Each row is followed by its class.
[-59  43 -16  51  30  18  27 -19  44 -24  -3  31 -14 -32 -36 -41   5  22
 -21 -20  98 -22 -97  -3 -18  10 -10  66   6  25 -30 -29  30 -69  11  16
   8  23  48 -14 -19] : E
[-36 -24 -25 -15  25   0  73  28  87  21  59  35  -5  42  -2   4  15  37
 -49 -53  14  10 -55 -42  -6  26  -8  39 -20  -3 -22  34 -26 -27  41   5
 -68  91  32  24  41] : B
[  8 -17  24 -24  13 -27  38 -29  35  -2 -20 -31  59  46   1 -16  -2 -77
 -44 -41 -18   7 -20 -24  18  16   3  15 -25  16  19  48  -3 -49 -30  27
 -33  13  74  14 -16] : D
[-45   6 -43 -11  23   3 -17 -12  32 -44   9   1  34 -29  19  29   7  54
 -17 -56 -11   5 -45 -17  19  29  17  10  16 -40  -4  -5 -35  47 -28   6
  30  24 -18  28   2] : C
[ 12  -7  55 -15  -4 -13  52 -37  68   4 -21  -1  12  13  18  -7  -5 -70
 -50   0 -16  -7 -19 -32  -4  28  22  25 -24  15  33  25   0  -3 -18  -9
 -30 -11  62   8  -9] : D
[  11  -13  -31   -9   34  -34   70   19   61   -4   62   43   21   51
   37   12    8   15  -47 -105    0   42  -38  -46   18   17   -3   25
  -19   -8  -10   23  -36  -76   16   16  -99   56   68   19   16] : G
[-54   2 -24  22  55  -3  -3  -1  32 -15  11  46  14 -36   8  36 -12  58
 -23 -43   2  44 -20 -12  36  44  10   6   0  -7  35 -39 -39  46 -17 -22
  39  15 -50  10 -26] : B
[-37   6 -36 -16  26  10 -29 -17  33 -38   2  18  31 -33  27  38   5  53
 -19 -53 -13  15 -50 -15  15  13  15  13  13 -33   3   0 -37  49 -23  -3
  39  21 -33  23  -4] : G
[-33   2 -55  -5  39  -6  -2   3  52  -9  32  -4  43 -23  42  44  11  23
 -29 -38   2   9 -43 -28  15  31  22  16   0 -25   9  -7 -27  61  -5 -15
  13  44 -32   9   8] : V
[  8  -5 -29  -7  34 -19  63  27  70   7  56  33  34  50  32  15  10  27
 -47 -89  13  39 -35 -40  17  17  -8  29 -10 -19 -13  24 -27 -72  18  18
 -92  59  55  14  16] : G
[-32 -10 -43 -15  25  -7  67  34  96  17  56  30 -24  25  -1  11  29  38
 -51 -50   1  18 -58 -41 -18  29  -2  36 -30  -6 -26  44 -21 -18  56   7
 -72  91  22  26  30] : A
[ 15  -6  46 -21   2   4  44 -50  48  -1 -25 -20  20   8  29  -7  -1 -77
 -52   2  -8 -17 -24 -32   5  19  20  30 -10  13  27  24  -3  -9 -23 -11
 -21   1  35  -3 -15] : R
[-39  -5 -45  20  42  -2 -12 -20  35 -25  21  45  21 -33  18  40  -8  38
 -16 -56 -13  46 -43 -14  28  40  19   3  -3  -7  39 -26 -43  35 -17 -25
  40  25 -35  22 -33] : W
[-16   6 -33  23  54 -10 -19  16  16 -27  15 -14  20 -27  40  21   8   6
 -18 -25  15  50   1   0  19  27   8  20   8  -1 -16 -13   5  13  -5   3
  -4   9 -27 -17  -2] : V
[ -64   48  -19   54   16   38   23   -7   48  -15    2   19   11  -22
  -38  -45   17   26  -18  -14   90  -32 -105   -8  -13   20  -11   69
   11   20  -25  -22   43  -68    8   22    8   16   62  -11  -13] : C
[ 14  -5  40 -19  -5   2  48 -38  63   8  -8 -23  24  23  27  -5   2 -73
 -56   0 -22  -9 -12 -33  -2  34  26  26 -19  14  20  25  -6  -2 -20 -17
 -29   1  61   9 -15] : U
[-27   5 -24  14  57  -5 -14  25  35 -20  11 -28  17 -19  35  38   9  10
 -20   0  31  47  -2   6  10  50   8   4  12  -5 -23 -16 -20  40   2  -3
  -7   3 -31 -10   1] : P
[-50  46 -17  58  14  25  16 -11  45  -8  -5  27  -4 -38 -42 -41  13  26
 -11   7 100 -41 -86 -13 -25   6  -4  60  24  23 -21 -24  43 -65  19  25
  11  10  43 -16 -13] : R
[ 10   1  61 -25   7   0  65 -32  72  17 -24 -19  19  25  33  -3  -9 -71
 -61 -10  -3 -24 -29 -24   4  41  14  29 -27  15  11  17  -9  -8 -20 -17
 -39  -1  57  10   0] : B
[-45  45 -29  63  19   5   2 -31  38 -30   8  16 -19 -22 -60   0  19   1
 -40   8  67   7 -22 -24 -34 -14   1  56  13  60  25 -33  36 -43  -6 -28
  39  18  30 -21 -52] : G
[-38  55  -9  60  13  11   8 -20  38   3 -13 -10   1 -30 -43 -14  -4  15
 -42  24 102   1 -81  -4 -31  20  -4  51  20  57  -3 -49  45   3 -10   7
 -28  31  39 -19 -16] : B
[-48 -12 -31  20  51 -13 -13  -8  42 -30   6  42  21 -42  -2  41  -2  56
 -22 -33   0  60 -22 -27  29  37  19   7   3  -7  33 -39 -39  45 -21 -27
  50  13 -36  13 -36] : D
[-78  56 -30  53  26  37   1 -38  59   2  21   0  12 -26 -46  -8   7  -5
 -27  39  93 -42 -76 -19 -52  16  18  55  41  54   2 -42  14 -12  10 -13
   7  38  24   3 -24] : E
[  4  -5 -42  31  24  17  35  52  59  37  38  54  15  25  -5  10  15 -17
  -9 -55  17 -11  -3 -10  13  20  -2   6 -10 -27   4  27 -22 -92  36  14
 -53  29   9  21  18] : C
[-71  63 -29  53   8  36   0 -36  68   5  23   7  31 -27 -47   0  11  -2
 -32  35  82 -39 -66 -24 -53  20  17  59  40  42  24 -38  21 -19  14  -7
  -3  51  21  -5 -18] : V
[-46   4 -43 -12  57  -6   1   2  45 -17  24  -5  26 -31  38  44  11  36
 -29 -28  12  -1 -50 -36   4  34  24   7   4 -22 -10  -9 -38  71   0 -12
   9  45 -50   9  10] : R
[ 21   6 -26  26  22  -6  42  55  55  37  56  65   3  19  -3   9  14 -25
  -5 -52  11  -6   9  -1   6   1   4  11 -14 -23  24  15 -25 -98  39  16
 -67  33  13   4  27] : V
[-36  -5 -45   0  46   0   1  18  60  -3  37   4  28 -35  43  44   7  37
 -27 -23  18  12 -36 -22   9  46  19   5   4 -21   3  -9 -33  70  -5 -22
   1  38 -35   8  19] : N
[  9  -9 -16  -2  23 -25  75  17  64  -7  59  29  28  44  26  15   9  13
 -50 -96   4  39 -55 -36   9  30   1  26  -9 -22   0  18 -30 -51  20  14
 -95  53  51   8  16] : P
[-24  -3 -41  16  54 -19 -25  16  13 -29  14 -24  13  -8  35  32   5  10
 -19 -19  22  60   1  -1  19  41   0   6   8   9 -25 -14 -12  34   0   1
   0  -2 -11 -12 -10] : P
[ 11 -14 -36  28  27 -14  31  44  63  30  38  64  -9  22   8   9  12 -24
 -11 -64  23  -3 -17 -16   5  -6  -5   5 -10 -15  15  19 -20 -81  41   9
 -53  31   4  10  14] : R
[-14 -13 -26  16  46  30  64  32  33  -1  42  31  18  30  23  -5   3   2
 -34 -49  25  17 -47 -19  -3  41   2  29 -13 -25 -44  32 -18 -72  37  17
 -85  42   9   0  21] : E
[  2  -6 -15  16  39   4  46  57  63  46  34  36   1  37  -1   9  10 -20
 -17 -54  25  -8 -19  -2   5  10  -3  10 -13 -13  -3  10 -25 -77  39   5
 -55  19  12   7  26] : B
[-46   2 -47  -2  47   3   9  22  47  -7  25  -5  25 -31  37  49   5  35
 -31 -28  -4  22 -28 -31   9  44  24  -1   3 -29   0  -9 -32  70   1  -9
 -12  41 -48   9  12] : A
[ -9 -12 -31  17  42  28  66  26  40   0  56  34  29  34  24   2   0   7
 -37 -62  17  13 -58 -20  -1  48  -3  29 -23 -31 -38  29 -28 -72  37  13
 -99  53  17  -4  24] : W
[-50  49 -31  71  14  13   1 -35  51 -26   7   3 -24 -30 -64   2  21  18
 -43  18  74  11 -25 -27 -45  -4  16  63  35  64  24 -34  49 -38  -3 -26
  57  31  31 -23 -59] : U
[ 19 -22  21 -29  -6 -24  38 -11  16   6  -5 -30  73  47   8 -21   1 -72
 -45 -58 -24   2 -17 -20  23  42   5  10 -11  20  15  49  -8 -43 -28  24
 -39  18  86  17 -18] : N
[-51  -5 -43  19  43   0 -20 -12  30 -39  14  34  12 -48   4  40  -9  64
 -24 -34   8  44 -29 -26  23  37   7   7   5 -12  29 -38 -40  65 -13 -17
  48  22 -49  18 -34] : Y
[  5 -14 -35  21  28   6  37  46  55  33  44  43   2  30  -2   5  10 -19
 -14 -62  18   4 -17  -1  12  15  -5  14 -14 -15  -3  17 -16 -78  34  12
 -63  37  28  16  21] : C
[-42  52 -20  63   9   0   5 -32  36 -35   1  -1 -21 -33 -68  12  17   8
 -42   2  74  14 -36 -18 -41   0   3  53  29  59  20 -36  46 -24  -2 -19
  36  27  30 -26 -49] : P
[ -4 -10 -26   3  31 -20  77  21  74  -2  69  22  26  50  15   5   7  30
 -42 -96   8  35 -41 -35  21  20   0  32  -8 -24 -14  22 -24 -70  10  20
 -88  57  60  21  12] : C
[ 23  -2  32 -26 -13 -18  53 -43  54  16  20   1  43  42  22 -20   9 -57
 -37 -35 -38  -9 -25 -24  12  14 -21  28 -44   8  54  20 -21 -69 -41 -26
  -4   8  80  22 -24] : V
[  0  -9 -34  24  31   4  39  49  61  28  40  40  -3  27  -6   5  11 -21
 -11 -60  18   1 -11  -3   9  16   0   9 -13 -25  -9  17 -22 -80  42  15
 -65  37  14  16  20] : C
[-42  65 -13  64  22  14   8 -13  38   6 -17  -6  10 -39 -38 -18  -9  14
 -36   9  98 -13 -86 -10 -24  21 -18  44  21  51  -4 -54  41 -13 -13  11
 -28  29  34 -16 -13] : B
[-35  -6 -56   2  46  -3  -5  18  53  -8  23  -7  27 -25  54  45   9  38
 -33 -28   8  21 -33 -34   8  44  18   5   7 -21  -1 -14 -30  75  -1 -22
  10  40 -37   7   4] : U
[ -2 -24 -27  11  42  32  61  24  44   7  53  19  24  41  28   2  -5  -3
 -38 -51  17  27 -60 -15  -4  49   5  32 -19 -22 -45  32 -20 -66  43  12
 -97  57  17  -1  28] : W
[-43  -5 -47  14  47  -8 -16 -12  31 -28  11  44  13 -40  15  35   0  60
 -23 -44 -15  51  -8 -24  31  49  18   0   2  -8  32 -29 -44  39 -15 -24
  56  23 -36  18 -39] : U
[-73  58 -35  60  12  30 -17 -36  67  -9  11   0   0 -34 -49  -5   3   0
 -26  41 105 -42 -75 -24 -53   6   4  52  38  48   8 -41  18  -8  16   5
  11  47  17  -1 -23] : Y
[ -3  12  25 -25  35  28  45  -6  54  35 -30 -38  86  29  12   1  18 -50
 -60  -4  -8 -27  14 -15  31  62 -32   8 -40  19   7  71  -1 -58 -45  -8
  -2  33  23  26 -28] : C
[ -1   7  28 -27  41  24  43  -2  69  46 -18 -23  85  30  18   6  15 -49
 -55  -6  -5 -23  10 -11  27  50 -29   9 -31  12  18  61 -17 -55 -40 -15
  -2  31  15  31 -27] : E
[-22 -26 -44 -13  19 -12  70  31  82  13  69  33 -11  37  -3   9  24  38
 -50 -62  -4  32 -46 -36 -10  24  -1  34 -23 -12 -17  41 -22 -23  49   9
 -92  88  36  25  29] : A
[-29 -21 -39 -19  26   0  69  35  73   5  65  34   6  37  -9  -1  28  41
 -52 -65  -4   5 -50 -34  -3  42  -2  35 -25 -11 -24  41 -23 -23  41   7
 -72  86  47  33  32] : C
[ -68   45   -9   54   31   23   22  -19   64  -12  -21   13   -1  -41
  -40  -35   12   26  -22   -2  109  -34 -114  -10  -31   19  -14   70
    8   22  -24  -26   35  -61   17   14   19   14   40  -24  -22] : D
[-26  56 -30  77   6   2   7 -20  24  -6  -6   6  -2 -51 -39 -19  -5  18
 -29   6  85  13 -74  -4 -24  17  -7  45  22  48  11 -52  48 -10  -4  18
 -55  22  39 -16 -26] : A
[ 16  -4  44 -16  -4  -7  53 -42  63  10   1   0  26  14  21  -5  -3 -66
 -47 -21 -15 -14 -16 -25   3  41  14  29 -20  10  25  21  -4 -12 -10 -21
 -41   3  69  14 -11] : N
[-43   5 -44  -6  49 -14   8   2  49 -19  37   1  36 -25  43  41   1  33
 -34 -46  -6  14 -31 -27  14  40  16  14  -4 -28  12 -11 -30  68  -3 -15
   2  47 -40   4   6] : V
[-10 -17 -21  12  28  28  64  33  39  -2  48  33  27  32  19   7  12   2
 -34 -59  15  22 -62 -21  -6  51   1  26 -14 -36 -38  31 -19 -52  52  15
 -94  48  14  -1  31] : P
[-32   7 -42 -10  16  -7 -11  -9  27 -46  23  27  43 -37  12  33  13  54
 -19 -61 -22   9 -38 -20  24  17  20  21   7 -36  18  -1 -43  32 -31   4
  34  39 -23  19   0] : V
[ 11  -9  30 -24   7 -32  44 -17  21   7 -18 -29  49  37  14 -26   1 -79
 -41 -33 -17  -9  -6 -27  17  32   5   5 -14  26  34  45  -8 -43 -25  31
 -34   7  62  13 -20] : R
[-65  54 -29  53  15  35  -2 -39  73   8  16  -9  21 -18 -35  -2   5  -8
 -31  32  92 -37 -94 -13 -51  25  24  53  45  52  16 -44  13  -8  18 -11
  -2  43  27  -5 -27] : W
[-30  46 -19  61  14  11   4 -23  38  -9  -3  -4  19 -41 -32 -23  -1  14
 -35  13  92   3 -88  -9 -25  32 -11  42  17  36 -12 -55  31  -8  -5  -5
 -35  32  33 -21 -26] : N
[  9 -12  21 -21  -8  -6  55 -48  54  12  13 -16  45  50  11 -15  13 -62
 -33 -26 -34  -1 -13 -35  30  18 -13  24 -38   9  43  24 -22 -66 -46 -25
   5   7  80  30 -35] : C
[ 13  -9 -20  20  33  -4  38  49  52  34  41  58  -5  19   0  12   8 -24
 -10 -61  15  -2   1  -7   4   4   4   6 -15 -22  -3  14 -31 -75  36   4
 -54  24   1  18  19] : E
[ -66   44  -15   53   24   26   17  -21   52  -17  -10   18  -10  -40
  -38  -45   23   22  -17   10  110  -39 -104  -15  -26    8   -6   71
   18   32  -25  -24   37  -68   18   17   25   14   36  -24  -20] : R
[-43  -8 -43 -10  31 -14 -18 -13  35 -47  10  15  32 -25   8  37   8  46
 -16 -57 -16  13 -49 -22  16  12  13  18   8 -30   8  -3 -41  41 -23  -3
  38  33 -15  20  -6] : D
[ 18   0  35  -7  -5   4  39 -39  55   8  -7   6  13  12  23  -5  -2 -74
 -48   4 -21  -7   9 -32   5  25  26  20 -21  12  25  23  -5 -13 -17 -10
 -30   5  50   6 -10] : U
[-16 -17 -34  24  33  39  71  39  24   1  48  34  20  31   8 -11   9  -1
 -22 -44  15  14 -42 -14   7  52   6  27 -19 -30 -35  36  -9 -78  46  25
 -92  46  21   2  26] : C
[  4   2  36 -11   4  13  54 -42  64  14  -9 -18  31  20  19  -8  -8 -74
 -52   0 -12 -20 -14 -30  13  43  21  30 -25  11  26  24   0 -11 -21 -13
 -20  -1  55  16 -14] : C
[-60  46 -24  62  10  23  10 -55  32 -44   6  -4 -11 -32 -78   2  14  14
 -45   2  68   2 -37 -26 -34  -3   5  68  28  58  17 -32  45 -37 -26 -24
  40  34  39 -15 -55] : C
[ -3   1  29 -22  36   6  42  -8  69  41 -26 -21  77  19   3  12  16 -51
 -53  -7 -13 -23  11 -27  22  45 -33  13 -39  23  27  60  -7 -51 -42 -18
  12  31  29  24 -31] : D
[-44 -11 -32  -6  26 -13 -11 -18  32 -55   9  22  31 -31  19  31   2  48
 -12 -67 -17  18 -60 -20  13  13  15  13  10 -39   7  -5 -35  41 -29   3
  24  18  -8  20  -1] : D
[  3 -13 -30  27  33   1  39  50  86  41  38  61   9  24 -12  25  15 -18
  -9 -52  19   1 -21 -19  -2   2   9  11 -15 -23   6  22 -19 -82  46   3
 -44  40  12  22  22] : D
[-43  -4 -45 -13  16   3 -16 -25  31 -37  19  15  24 -29  18  29   8  45
 -16 -66 -26  22 -62 -16   9  13  26  14  13 -39   8   2 -41  39 -19   7
  18  28 -23  27   2] : A
[-19   0 -43  32  63  -4 -16  23  19  -6  25 -19  10 -16  31  22  11   9
 -13 -13  11  63  12  -5  13  35  18  12  10   0 -25 -14  -3   9  11   2
 -17 -11 -29  -4  -5] : A
[-37  -3 -59   1  41  -6 -13  17  44 -17  24  -1   9 -36  44  40   9  41
 -23 -23  20  11 -38 -28  14  29   2   9   4 -19   8 -12 -28  78   3  -3
  19  41 -35   7   9] : Y
[ 13 -10 -23   0  26 -24  78  14  75  -1  72  36  32  53  34  10   7  32
 -48 -95   6  38 -56 -38  16  23   5  35 -16 -23  -3  28 -36 -67  14  15
 -97  57  55  12  12] : W
[  -7  -27  -41   22   28   31   71   45   35   10   50   28   28   28
   18    0   11    7  -32  -47   14   34  -54  -24    1   50    9   25
  -15  -29  -36   33  -15  -68   44   23 -110   50   16    6   29] : A
[ 16  -7  25 -35  15 -28  35 -26  15   7 -13 -46  50  45  15 -17   6 -77
 -48 -30 -17  -2   0 -27  14  26   6  12 -12  26  13  50  -5 -48 -27  26
 -25  18  64   7 -20] : R
[-31  -2 -56  -1  51  -1   2  10  42  -5  30   9  23 -24  43  45   3  33
 -27 -18  16  15 -35 -29  16  29  26   7  -2 -19   4 -11 -39  75  -5 -18
   8  39 -49  13  11] : E
[ -65   49  -14   46   17   12   20  -16   49  -23  -15   20  -19  -44
  -43  -42   14   42  -23   -4  102  -33 -100  -16  -27   13  -17   61
   18   24  -19  -28   33  -51   14   24   12   15   44  -22  -21] : R
[ -9  -7 -36  16  56 -11 -16  32  13 -26  11 -18  14 -16  39  38  10   7
 -13 -18  28  65   6  13  29  39   8   6  13  -3 -17 -14 -13  19  -1   8
 -10   3 -14 -18   3] : P
[ 10  -8 -30  21  29  -1  35  41  67  35  46  55 -14  20  10   8  11 -27
  -3 -52  20 -11 -26  -9   6 -11  -2  10  -3 -23   9  13 -31 -86  40  10
 -55  35   4   5  19] : R
[-50   1 -56  16  44  -1 -15 -15  22 -26  14  42  20 -37   7  45   5  58
 -16 -45 -13  58 -24 -19  27  42  19   6  -4 -12  31 -26 -37  37  -6 -19
  39  23 -46  22 -35] : A
[  2   8  24 -32  37  18  31 -14  67  41 -26 -31  65  17  14   4  21 -48
 -58   4  -7 -31  14 -18  21  41 -33   7 -25  20  14  68 -12 -60 -45 -12
  13  30  17  20 -30] : R
[-34 -19 -35 -16  22   2  67  30  73   5  63  25  -3  34 -10   1  28  40
 -47 -54   1  14 -44 -36 -10  41  -8  37 -25 -12 -33  41 -16 -21  42   6
 -72  92  41  28  32] : C
[ 11  13  23 -29  20  12  46   0  60  43 -12 -20  92  26  21  10  13 -53
 -53 -18 -21 -27   6 -15  33  49 -32  17 -38  16  34  66 -12 -59 -45  -5
  -6  44  30  23 -23] : V
[ -1  12  19 -35  33  30  32  -2  66  47 -32 -22  87  24  22  12  15 -48
 -58  -3  -2 -36   8 -12  35  44 -42  12 -35  17  26  67 -14 -52 -47 -12
   9  30  28  20 -26] : G
[-22 -28 -22  20  38  20  64  33  44  -6  38  36  17  25   4   4   6  -4
 -33 -49  23  21 -62 -26 -11  39   4  32 -24 -29 -42  25 -14 -59  42  10
 -84  56  19  -7  22] : D
[-54  52 -15  55  -1  18  25 -16  51  -7  10  38   8 -32 -36 -45  10  24
 -19  -9  84 -38 -90 -11 -19  18 -16  70   7  20   0 -26  30 -67  10  20
   1  17  58 -18 -18] : V
[-30  -2 -50  -7  45  -2  -3   5  51  -9  27 -10  30 -16  45  56   3  41
 -35 -25   9  16 -33 -16  13  38  16   8   3 -12  12   5 -37  75 -12 -19
   6  37 -37   8  -1] : W
[  3   7  18 -20  35  22  46  -4  57  52 -19 -35  85  23  10   9  22 -45
 -54  -8 -14 -18  22 -16  29  52 -35  14 -39  19  16  71  -5 -65 -39 -11
  -8  26  16  25 -33] : A
